Below is a small trained network, with its code and all its weights. Each question gives an input and a class and asks what happens when units are switched off, that is, made to give their printed mean instead of their output.

import numpy as np


def w(rows, s, z=0):
    codes = np.array(rows[::2]) - 128.0
    scale = np.full(codes.shape[1], s)
    scale[-1] = z or s
    return codes * scale


def f(y):
    return np.maximum(y, 0)


def log_softmax(a):
    a = a - a.max(-1, keepdims=True)
    return a - np.log(np.exp(a).sum(-1, keepdims=True))


def net(x, mask):
    res = np.array(x, float).reshape(1, 6) / 4 @ E
    y = f(res @ A[0][:, :-1].T + A[0][:, -1])
    res = res + np.where(mask, y, B[0][:, -1]) @ B[0][:, :-1]
    return log_softmax(res[-1] @ U[:, :-1].T + U[:, -1])


A, B = {}, {}
E = w([
[192,220,195,139,93,174,27,47,133],'x0',
[71,56,51,203,150,77,123,224,249],'x1',
[166,129,175,254,135,146,191,99,225],'x2',
[230,150,44,99,169,93,128,177,60],'x3',
[144,67,220,117,178,153,49,216,100],'x4',
[121,161,130,241,221,226,173,153,199],'x5',
],0.0067)
A[0] = w([
[70,100,78,161,145,124,118,171,121,72],'neuron 1',
[84,87,150,148,100,105,97,166,145,190],'neuron 2',
[147,169,137,183,254,220,131,155,120,251],'neuron 3',
[138,110,125,139,122,104,162,138,147,223],'neuron 4',
[183,184,200,95,91,208,93,19,98,174],'neuron 5',
[131,175,137,179,100,116,89,62,189,179],'neuron 6',
[92,92,163,140,85,167,140,136,150,234],'neuron 7',
[180,95,62,51,108,73,153,104,132,145],'neuron 8',
[133,208,201,103,110,186,94,41,105,176],'neuron 9',
[178,139,152,177,176,246,168,129,174,100],'neuron 10',
[81,170,113,100,95,109,108,81,144,90],'neuron 11',
[105,137,198,153,141,96,106,98,81,126],'neuron 12',
[136,62,180,117,164,97,131,169,75,251],'neuron 13',
[184,81,137,84,136,99,67,197,112,240],'neuron 14',
[215,138,100,34,136,113,38,221,42,210],'neuron 15',
[64,151,117,67,152,163,135,223,125,102],'neuron 16',
[67,126,109,74,156,139,94,174,146,172],'neuron 17',
[128,209,173,158,87,135,111,99,67,156],'neuron 18',
],0.0081,0.0031)
B[0] = w([
[169,46,104,79,118,184,123,100,140,168],'neuron 1',
[126,79,165,121,172,139,131,127,165,176],'neuron 2',
[98,96,193,164,193,136,124,157,110,235],'neuron 3',
[153,126,140,127,153,115,88,161,129,164],'neuron 4',
[221,2,82,7,170,194,173,16,239,249],'neuron 5',
[132,98,160,129,203,125,113,113,119,195],'neuron 6',
[128,127,158,147,178,170,116,102,139,182],'neuron 7',
[86,177,146,155,79,87,143,128,78,188],'neuron 8',
[186,64,84,83,97,160,140,75,210,236],'neuron 9',
[88,185,163,154,178,57,88,187,86,214],'neuron 10',
[169,132,120,124,116,118,130,145,137,160],'neuron 11',
[126,87,114,94,135,153,164,114,153,166],'neuron 12',
[133,107,170,138,188,177,123,122,120,195],'neuron 13',
[114,125,204,172,191,153,122,107,143,202],'neuron 14',
[71,197,149,182,147,94,125,153,41,250],'neuron 15',
[160,151,179,88,197,209,91,89,178,173],'neuron 16',
[152,93,154,102,211,174,148,133,143,176],'neuron 17',
[168,125,68,68,120,181,163,65,182,193],'neuron 18',
],0.0079,0.011)
U = w([
[194,43,129,76,169,180,122,85,187,187],'0',
[81,181,170,215,167,57,110,172,83,227],'1',
[171,141,1,109,55,67,178,111,127,7],'2',
],0.0077,0.0014)

Each question gives the input, the list of numbers given to net, and the class t.
The units are the neurons (one row each of A and B). Each row of codes is followed by its name. A weight is (code - 128) times the scale printed after its matrix; where a second scale follows, it is the last column's (A, B and U).
mask holds one flag per neuron, in row order. A switched-off neuron (its flag False) gives its mean, the last column of its row in B, instead of its output. The means were averaged over made-up inputs and are rounded, as every weight is.
A unit's drop is (log p(t) with every unit on - log p(t) with that unit switched off) / (log p(t) with every unit on - log p(t) with every unit switched off).
The circuit of an input: a set's keep is (log p(t) with only the set's units on - log p(t) with every unit switched off) / (log p(t) with every unit on - log p(t) with every unit switched off). Starting from the 12 units with the biggest drops (on a tie, the unit counted first), units are removed one at a time, each time the one whose removal leaves the highest keep (on an exact tie, the one counted first), for as long as the keep stays at least 0.8.
circuit, biggest first: the units of the circuit, biggest drop first
unit that matters most: the unit with the biggest drop
k most important neurons: the k neurons with the biggest drops, biggest first
drop of u: that unit's drop, to one decimal
input [7,7,-4,-2,3,-8], class 1: circuit, biggest first : neuron 5; neuron 15
input [0,-2,0,4,-4,7], class 1: circuit, biggest first : neuron 5; neuron 10
input [-3,-7,1,8,4,1], class 1: unit that matters most : neuron 15
input [-8,-6,-4,-1,-5,1], class 2: circuit, biggest first : neuron 3; neuron 14; neuron 5
input [-4,8,-2,5,8,-4], class 1: 2 most important neurons : neuron 15; neuron 5
input [-8,3,-5,1,-3,-3], class 1: 3 most important neurons : neuron 5; neuron 8; neuron 9
input [-4,-1,-1,6,-6,-1], class 1: 4 most important neurons : neuron 5; neuron 9; neuron 18; neuron 8
input [-1,3,-2,-6,-5,-5], class 2: circuit, biggest first : neuron 5; neuron 3; neuron 14
input [-2,-1,4,-5,4,0], class 1: 3 most important neurons : neuron 5; neuron 9; neuron 18
input [-1,-4,-3,4,-2,-6], class 2: 2 most important neurons : neuron 3; neuron 10
input [4,0,-3,7,-2,-3], class 2: 2 most important neurons : neuron 3; neuron 10
input [0,1,-2,0,-3,-2], class 2: drop of neuron 3 : 0.3
input [-7,-1,8,7,-6,-8], class 2: drop of neuron 3 : 0.2
input [1,3,-5,5,8,-2], class 1: circuit, biggest first : neuron 15
